Here is a tiny trained network, its code and every weight. The questions are about switching its units off for an input and a class, where a switched-off unit gives its printed mean instead of its output.

import numpy as np


def w(rows, s, z=0):
    codes = np.array(rows[::2]) - 128.0
    scale = np.full(codes.shape[1], s)
    scale[-1] = z or s
    return codes * scale


def f(y):
    return np.maximum(y, 0)


def log_softmax(a):
    a = a - a.max(-1, keepdims=True)
    return a - np.log(np.exp(a).sum(-1, keepdims=True))


def net(x, mask):
    res = np.array(x, float).reshape(1, 5) / 4 @ E
    y = f(res @ A[0][:, :-1].T + A[0][:, -1])
    res = res + np.where(mask, y, B[0][:, -1]) @ B[0][:, :-1]
    return log_softmax(res[-1] @ U[:, :-1].T + U[:, -1])


A, B = {}, {}
E = w([
[166,126,186,123,78,100,122,121,106,38,205,98],'x0',
[130,84,70,181,153,106,200,181,122,91,198,161],'x1',
[128,134,55,35,150,158,74,135,53,103,131,138],'x2',
[15,178,123,139,120,97,8,145,116,103,148,226],'x3',
[179,170,121,77,118,53,132,156,159,192,221,124],'x4',
],0.011)
A[0] = w([
[125,146,120,82,142,230,116,98,39,155,94,94,199],'N1',
[212,47,124,151,195,84,202,184,159,107,172,113,155],'N2',
[167,43,132,201,50,176,128,89,207,107,21,94,239],'N3',
[113,197,100,99,167,122,79,211,144,170,239,141,234],'N4',
[113,191,156,86,103,118,2,49,114,115,27,101,253],'N5',
[123,130,50,109,181,158,78,135,61,19,161,132,115],'N6',
],0.0067,0.002)
B[0] = w([
[100,97,92,138,163,109,69,176,101,183,46,75,201],'N1',
[200,181,133,209,250,138,192,73,76,111,182,79,218],'N2',
[60,58,145,149,118,131,158,129,177,78,78,151,220],'N3',
[181,158,58,89,69,179,151,111,130,141,240,194,210],'N4',
[45,152,186,104,115,127,79,120,173,148,181,68,252],'N5',
[158,205,134,108,195,211,90,111,94,109,113,185,200],'N6',
],0.011,0.013)
U = w([
[169,145,72,86,70,71,161,139,186,209,187,194,250],'0',
[103,180,101,94,155,198,62,127,18,46,127,163,70],'1',
[134,26,133,244,100,140,164,118,202,80,44,137,189],'2',
[68,59,116,41,126,114,77,153,126,179,70,72,90],'3',
[120,172,253,129,18,80,99,120,193,118,130,119,116],'4',
[218,165,107,186,182,138,192,72,77,100,144,60,52],'5',
],0.007,0.0011)

Each question gives the input, the list of numbers given to net, and the class t.
The units are the neurons (one row each of A and B). Each row of codes is followed by its name. A weight is (code - 128) times the scale printed after its matrix; where a second scale follows, it is the last column's (A, B and U).
mask holds one flag per neuron, in row order. A switched-off neuron (its flag False) gives its mean, the last column of its row in B, instead of its output. The means were averaged over made-up inputs and are rounded, as every weight is.
A unit's drop is (log p(t) with every unit on - log p(t) with that unit switched off) / (log p(t) with every unit on - log p(t) with every unit switched off).
The circuit of an input: a set's keep is (log p(t) with only the set's units on - log p(t) with every unit switched off) / (log p(t) with every unit on - log p(t) with every unit switched off). Starting from all 6 units, units are removed one at a time, each time the one whose removal leaves the highest keep (on an exact tie, the one counted first), for as long as the keep stays at least 0.8.
units of the circuit, in order: the units of the circuit, biggest drop first
most important unit: the unit with the biggest drop
k most important neurons: the k neurons with the biggest drops, biggest first
drop of u: that unit's drop, to one decimal
input [8,-1,-3,4,5], class 0: units of the circuit, in order	(N4 N5)
input [2,1,-6,0,-1], class 2: units of the circuit, in order	(N3 N4)
input [8,-8,3,-5,-2], class 3: most important unit	N1
input [6,-8,1,-1,-4], class 3: units of the circuit, in order	(N1 N2)
input [7,1,-8,4,-4], class 2: 3 most important neurons	(N5 N3 N4)
input [3,-1,-3,3,-5], class 4: units of the circuit, in order	(N2 N1)
input [0,-3,8,4,8], class 0: 2 most important neurons	(N4 N2)
input [6,-7,2,-1,-3], class 3: units of the circuit, in order	(N1 N2)
input [-4,3,5,1,5], class 0: 2 most important neurons	(N4 N2)
input [-7,-3,8,0,6], class 0: 2 most important neurons	(N4 N3)
input [-4,-2,-4,7,-6], class 4: 2 most important neurons	(N5 N1)
input [-6,4,1,0,-8], class 2: 3 most important neurons	(N3 N5 N4)
input [8,-5,3,-2,2], class 4: 2 most important neurons	(N2 N5)
input [-8,-8,-6,8,-4], class 4: most important unit	N5
input [-2,-2,7,-4,-5], class 3: 2 most important neurons	(N1 N2)
input [3,-7,6,1,-8], class 3: 2 most important neurons	(N1 N5)
input [-1,-7,4,-8,-2], class 3: drop of N4	0.0
input [-5,-7,-3,-8,-1], class 2: drop of N3	0.9
input [0,-5,-3,-6,1], class 2: drop of N3	0.4
input [1,-8,-1,8,-8], class 4: drop of N5	0.8
input [-2,0,-2,0,-2], class 2: most important unit	N5
